Below are the code and all the weights of a small trained network. Each question names an input and a class and asks about switching units off, where a switched-off unit gives its printed mean instead of its output.

import numpy as np


def w(rows, s, z=0):
    codes = np.array(rows[::2]) - 128.0
    scale = np.full(codes.shape[1], s)
    scale[-1] = z or s
    return codes * scale


def f(y):
    return y / 2 * (1 + np.tanh(0.7978845608 * (y + 0.044715 * y**3)))


def log_softmax(a):
    a = a - a.max(-1, keepdims=True)
    return a - np.log(np.exp(a).sum(-1, keepdims=True))


def net(x, mask):
    res = np.array(x, float).reshape(1, 8) / 4 @ E
    y = f(res @ A[0][:, :-1].T + A[0][:, -1])
    res = res + np.where(mask, y, B[0][:, -1]) @ B[0][:, :-1]
    return log_softmax(res[-1] @ U[:, :-1].T + U[:, -1])


A, B = {}, {}
E = w([
[132,149,207,102,85,94,155,124,92,179,140,231],'x0',
[155,109,97,73,53,52,48,74,93,144,145,125],'x1',
[75,159,179,146,140,37,157,111,113,145,118,70],'x2',
[132,112,134,130,129,119,131,131,137,114,141,130],'x3',
[138,109,78,1,150,127,217,109,124,121,127,109],'x4',
[134,193,8,170,197,84,141,144,118,125,190,177],'x5',
[135,125,171,111,234,149,90,63,137,169,153,124],'x6',
[138,237,159,95,104,138,115,104,173,64,139,113],'x7',
],0.0074)
A[0] = w([
[114,128,129,7,139,104,179,149,106,109,157,106,92],'n0',
[116,53,78,154,149,182,112,150,51,190,83,102,124],'n1',
[103,169,80,128,151,110,118,158,134,150,149,158,33],'n2',
[189,127,83,108,115,214,93,139,116,135,118,220,73],'n3',
[138,85,90,75,96,81,47,54,91,122,156,153,61],'n4',
[143,131,139,87,219,202,64,52,121,145,179,112,111],'n5',
[138,156,124,131,192,53,124,158,114,94,128,143,49],'n6',
[131,103,134,45,134,107,201,108,148,120,136,171,57],'n7',
[103,127,77,175,68,126,185,130,99,94,144,133,86],'n8',
[31,137,181,130,147,172,195,172,149,145,156,168,77],'n9',
[119,125,173,115,215,146,103,86,94,213,167,145,120],'n10',
[108,122,114,111,39,117,141,220,103,99,85,196,116],'n11',
[169,112,110,166,56,112,214,183,116,98,104,112,138],'n12',
[157,175,51,162,192,62,127,116,95,74,156,153,40],'n13',
[138,94,181,106,111,151,90,132,145,103,49,102,41],'n14',
[117,202,123,124,138,109,158,144,52,169,176,231,104],'n15',
[94,206,41,147,156,129,109,136,107,167,147,165,52],'n16',
[181,217,200,99,93,125,152,126,130,116,180,177,115],'n17',
[160,148,148,226,111,150,82,120,112,129,140,125,41],'n18',
[117,111,97,105,85,91,76,71,141,141,118,124,51],'n19',
[135,123,106,121,108,100,85,117,100,138,144,116,16],'n20',
[145,108,105,106,77,87,68,104,92,118,171,104,104],'n21',
[159,83,231,100,78,169,128,134,115,145,101,153,94],'n22',
[148,111,137,153,141,255,190,179,187,126,150,162,105],'n23',
[113,109,88,124,176,159,145,101,145,46,125,26,98],'n24',
[156,139,82,67,124,49,14,144,111,154,117,120,71],'n25',
[152,192,158,117,113,132,146,102,142,50,172,113,68],'n26',
[131,61,94,158,133,138,159,130,52,179,119,151,43],'n27',
[16,168,159,163,124,19,161,122,129,130,126,37,84],'n28',
[116,130,55,113,141,164,69,162,143,133,106,33,68],'n29',
[165,153,82,173,156,80,153,143,157,140,213,147,51],'n30',
[212,133,65,69,151,141,243,92,114,123,91,78,48],'n31',
[165,254,120,109,120,139,87,99,207,89,111,52,110],'n32',
[115,104,66,153,160,116,94,134,112,67,86,41,81],'n33',
[72,106,158,103,83,197,117,93,122,148,47,97,2],'n34',
[162,50,99,171,154,115,143,156,76,169,91,94,148],'n35',
[100,161,65,124,46,137,135,205,95,88,79,104,94],'n36',
[123,132,87,143,148,143,52,169,173,99,125,32,93],'n37',
[96,113,200,93,95,169,115,135,134,150,74,27,52],'n38',
[77,142,162,171,182,155,213,155,107,104,133,109,41],'n39',
[159,121,122,96,110,75,67,104,115,147,171,97,60],'n40',
[118,195,161,190,117,122,44,164,118,143,69,134,130],'n41',
[137,141,141,173,188,180,204,155,168,129,63,152,12],'n42',
[135,111,155,210,94,105,61,152,161,111,172,156,59],'n43',
[108,214,147,93,113,140,102,134,162,74,134,100,94],'n44',
[56,55,134,156,141,52,166,142,105,192,147,101,103],'n45',
[171,76,79,107,92,231,46,165,191,102,133,180,73],'n46',
],0.0078,0.0076)
B[0] = w([
[44,94,73,186,198,189,82,135,79,165,137,102,209],'n0',
[130,125,81,85,121,148,122,133,189,103,113,188,210],'n1',
[131,41,184,150,89,112,139,125,143,90,125,69,133],'n2',
[166,98,78,157,160,41,101,34,64,117,84,105,207],'n3',
[153,205,164,173,145,145,150,182,114,106,52,108,211],'n4',
[97,165,184,161,108,162,185,45,195,126,180,146,235],'n5',
[128,61,144,143,135,124,134,88,110,71,124,96,137],'n6',
[69,94,135,186,137,153,69,141,65,197,135,95,174],'n7',
[115,142,171,137,133,135,151,108,184,135,154,107,166],'n8',
[178,192,152,172,63,110,95,172,98,128,83,114,172],'n9',
[113,168,162,161,87,127,147,69,189,149,174,147,222],'n10',
[108,172,182,145,126,129,141,79,181,159,168,144,213],'n11',
[95,179,178,149,139,127,123,72,168,115,163,136,219],'n12',
[124,55,179,53,120,114,182,153,140,66,170,94,209],'n13',
[136,63,158,100,110,116,208,171,122,60,195,99,147],'n14',
[131,85,144,69,70,76,86,161,82,139,160,133,236],'n15',
[148,23,203,51,104,130,189,171,126,33,157,66,187],'n16',
[114,91,106,123,135,93,80,153,149,177,85,192,220],'n17',
[73,78,97,168,165,184,163,148,90,196,140,93,157],'n18',
[168,174,194,176,134,174,132,179,111,92,80,64,147],'n19',
[147,95,191,200,111,132,126,145,95,107,62,110,117],'n20',
[157,204,149,157,140,182,175,198,129,123,72,121,198],'n21',
[118,88,116,52,102,70,130,173,101,107,176,107,202],'n22',
[174,184,115,124,123,115,112,128,86,116,85,99,218],'n23',
[126,156,146,114,72,91,68,152,84,192,134,163,236],'n24',
[165,181,149,187,98,183,141,180,142,102,81,94,201],'n25',
[122,64,94,148,144,121,124,148,182,118,66,175,163],'n26',
[122,78,131,149,99,148,85,143,168,121,67,186,154],'n27',
[195,132,56,122,185,87,110,2,80,103,85,112,254],'n28',
[99,132,217,114,56,68,66,119,71,177,125,173,196],'n29',
[127,54,182,66,94,128,157,172,122,51,156,58,179],'n30',
[48,87,124,208,199,191,117,154,77,185,132,83,215],'n31',
[144,89,68,112,148,154,160,157,182,136,93,221,251],'n32',
[88,137,180,130,67,52,76,141,87,191,143,174,211],'n33',
[168,52,201,80,113,129,152,159,109,84,167,87,141],'n34',
[136,125,93,94,155,153,150,170,202,125,117,197,215],'n35',
[120,139,170,180,125,188,192,42,191,133,186,134,210],'n36',
[110,145,165,87,73,68,63,152,94,175,146,175,217],'n37',
[168,73,121,57,123,108,174,151,111,69,196,76,179],'n38',
[202,198,135,173,98,148,132,159,74,75,51,111,166],'n39',
[166,173,161,165,103,172,149,139,124,116,104,106,160],'n40',
[76,98,56,144,209,190,123,130,79,207,140,75,222],'n41',
[156,192,196,191,76,168,172,188,93,99,65,77,158],'n42',
[44,106,112,139,209,176,97,154,99,185,140,72,176],'n43',
[155,69,105,128,158,137,127,140,205,139,81,191,186],'n44',
[151,109,58,133,166,104,136,111,161,115,92,195,200],'n45',
[169,107,55,143,180,64,112,32,72,96,100,93,228],'n46',
],0.0081,0.0054)
U = w([
[152,37,174,71,112,94,147,183,105,43,187,63,97],'0',
[191,227,172,163,109,152,125,198,85,104,38,91,101],'1',
[129,157,104,104,140,110,111,129,121,139,146,135,254],'2',
[45,84,105,158,182,177,100,143,69,197,140,86,97],'3',
[121,133,187,101,66,17,67,147,58,200,131,204,105],'4',
[188,119,83,130,169,34,110,2,75,87,73,103,111],'5',
[140,72,97,111,135,134,117,165,208,120,67,229,98],'6',
[104,181,203,154,118,138,149,32,202,134,204,128,103],'7',
],0.0088,0.024)

Each question gives the input, the list of numbers given to net, and the class t.
The units are the neurons (one row each of A and B). Each row of codes is followed by its name. A weight is (code - 128) times the scale printed after its matrix; where a second scale follows, it is the last column's (A, B and U).
mask holds one flag per neuron, in row order. A switched-off neuron (its flag False) gives its mean, the last column of its row in B, instead of its output. The means were averaged over made-up inputs and are rounded, as every weight is.
A unit's drop is (log p(t) with every unit on - log p(t) with that unit switched off) / (log p(t) with every unit on - log p(t) with every unit switched off).
The circuit of an input: a set's keep is (log p(t) with only the set's units on - log p(t) with every unit switched off) / (log p(t) with every unit on - log p(t) with every unit switched off). Starting from the 12 units with the biggest drops (on a tie, the unit counted first), units are removed one at a time, each time the one whose removal leaves the highest keep (on an exact tie, the one counted first), for as long as the keep stays at least 0.8.
circuit, biggest first: the units of the circuit, biggest drop first
unit that matters most: the unit with the biggest drop
k most important neurons: the k neurons with the biggest drops, biggest first
input [-6,7,3,2,7,-8,-2,-1], class 0: unit that matters most : n38
input [7,8,6,1,5,-6,7,6], class 1: circuit, biggest first : n4, n19
input [4,-3,-8,4,3,-5,-5,2], class 5: circuit, biggest first : n46, n3
input [-7,3,-4,6,-4,6,-2,-4], class 4: circuit, biggest first : n33, n29
input [-4,4,5,-5,0,-5,7,-2], class 7: circuit, biggest first : n5, n10
input [-2,7,-1,-8,-4,8,7,-6], class 0: 3 most important neurons : n16, n13, n30
input [3,5,4,-2,-8,7,-3,6], class 3: circuit, biggest first : n41, n43
input [3,-3,1,-4,-6,-7,-7,1], class 0: 4 most important neurons : n22, n38, n14, n34
input [0,-1,-3,-3,4,-3,7,7], class 6: circuit, biggest first : n32, n44
input [-2,5,-2,-5,-3,1,-8,-6], class 7: circuit, biggest first : n36, n11
input [-3,8,-8,8,2,4,6,-8], class 1: circuit, biggest first : n4, n25
input [-1,2,-4,4,-6,7,-5,7], class 0: circuit, biggest first : n16, n13
input [7,-1,5,-7,8,-6,8,0], class 3: 2 most important neurons : n0, n7
input [-3,5,2,5,1,-3,-7,-8], class 6: circuit, biggest first : n35, n1
input [5,7,-8,2,-3,-3,-8,-6], class 5: circuit, biggest first : n46
input [2,1,-1,-2,7,6,7,6], class 3: circuit, biggest first : n0, n31
input [-4,-3,3,-7,0,6,-8,-4], class 7: circuit, biggest first : n36, n12
input [-4,-1,-6,4,1,1,4,-8], class 6: 2 most important neurons : n35, n1
input [2,-8,4,6,7,2,8,2], class 1: 2 most important neurons : n39, n9
input [4,-2,0,3,-3,2,-5,0], class 7: 2 most important neurons : n11, n12
input [-7,6,4,5,5,0,5,5], class 4: circuit, biggest first : n24, n33
input [8,-4,5,7,5,-2,2,5], class 4: unit that matters most : n17
input [5,-7,5,2,-4,-6,-5,-4], class 1: 3 most important neurons : n9, n39, n42
input [1,-4,3,5,-8,7,4,-1], class 3: 3 most important neurons : n41, n43, n18
input [2,1,-4,-2,-6,0,-3,-3], class 3: 3 most important neurons : n43, n41, n18
input [-7,-4,4,-5,-5,-6,-7,4], class 4: 4 most important neurons : n37, n33, n24, n29
input [2,-6,-4,-5,1,-4,-4,7], class 6: unit that matters most : n44
input [2,-5,-4,-3,7,2,6,-6], class 3: 2 most important neurons : n31, n7
